X =
[-209.81 -203.20  -89.21  -22.41  -55.06  -26.95  159.96  -87.61 -190.89
   59.87   30.17]
X[0] => -209.81
X[10] => 30.17
X[5] => -26.95
X[7] => -87.61
X[8] => -190.89
X[3] => -22.41

M = -1.42   0.01  -2.13  -0.39   4.23   0.39   5.39  -6.24   1.01   5.59  -0.48  -0.20  -2.69  -4.27  -3.70  -4.38
M[0]: -1.42
M[7]: -6.24
M[11]: -0.20
M[3]: -0.39
M[2]: -2.13
M[1]: 0.01
M[5]: 0.39
M[10]: -0.48
M[9]: 5.59
M[14]: -3.70

B = [199  93 172 169 120 155  57  42 120 143]
B[0]	199
B[6]	57
B[7]	42
B[1]	93

x =
5.26  -1.13  4.77  1.67
-3.21  1.40  -2.54  1.64
-3.99  -3.83  6.98  -2.27
4.02  2.41  4.06  -5.38
0.31  -0.78  0.50  3.15
3.55  0.38  3.85  6.46
2.13  1.50  -2.00  -6.30
-1.33  -2.96  -5.87  5.12
1.32  -2.08  6.41  -4.48
1.55  -1.18  1.81  0.27
-0.68  0.30  2.20  -2.99
3.81  5.92  0.21  2.78
Rows and columns are counted from 0.
(0, 0): 5.26
(8, 0): 1.32
(8, 2): 6.41
(10, 2): 2.20
(4, 2): 0.50
(10, 1): 0.30
(5, 0): 3.55
(9, 0): 1.55
(4, 0): 0.31
(1, 1): 1.40
(1, 2): -2.54
(2, 0): -3.99
(11, 0): 3.81
(6, 0): 2.13
(3, 0): 4.02
(9, 1): -1.18
(7, 0): -1.33
(1, 3): 1.64
(5, 3): 6.46
(7, 3): 5.12
(4, 1): -0.78
(2, 2): 6.98

a =
-2.14  -5.01  -0.51  2.72
1.00  -2.58  -1.95  4.29
8.36  7.55  -5.07  1.00
Indices start at 0.
(0, 0): -2.14
(0, 1): -5.01
(2, 2): -5.07
(0, 2): -0.51
(2, 0): 8.36

W =
array([[4066, 5884, 6528, 5986, 5353, 4960, 7395, 7351, 6676, 6444, 6374],
       [6566, 5853, 6499, 6629, 7636, 7786, 7685, 6158, 5553, 5253, 6114],
       [2603, 7346, 7231, 5969, 5038, 3791, 7237, 7766, 7560, 6351, 6623],
       [8642, 7280, 6431, 7236, 7059, 4974, 6829, 5820, 5175, 6278, 8302],
       [3617, 7736, 7031, 7154, 5418, 3787, 6962, 6714, 5511, 5187, 8215]])
W[0][0] -> 4066
W[4][8] -> 5511
W[4][5] -> 3787
W[:, 6] -> [7395, 7685, 7237, 6829, 6962]
W[:, 8] -> [6676, 5553, 7560, 5175, 5511]
W[1][10] -> 6114
W[2][0] -> 2603
W[2][2] -> 7231
W[:, 5] -> [4960, 7786, 3791, 4974, 3787]
W[2][3] -> 5969
W[3][8] -> 5175
W[1] -> [6566, 5853, 6499, 6629, 7636, 7786, 7685, 6158, 5553, 5253, 6114]
W[2][6] -> 7237
W[:, 4] -> [5353, 7636, 5038, 7059, 5418]
W[:, 9] -> [6444, 5253, 6351, 6278, 5187]
W[1][5] -> 7786
W[4][0] -> 3617
W[4][3] -> 7154
W[1][3] -> 6629
W[2] -> [2603, 7346, 7231, 5969, 5038, 3791, 7237, 7766, 7560, 6351, 6623]
W[0][7] -> 7351
W[4][6] -> 6962
W[2][4] -> 5038
W[4][1] -> 7736
W[0][1] -> 5884
W[3][5] -> 4974
W[4][4] -> 5418
W[:, 1] -> [5884, 5853, 7346, 7280, 7736]
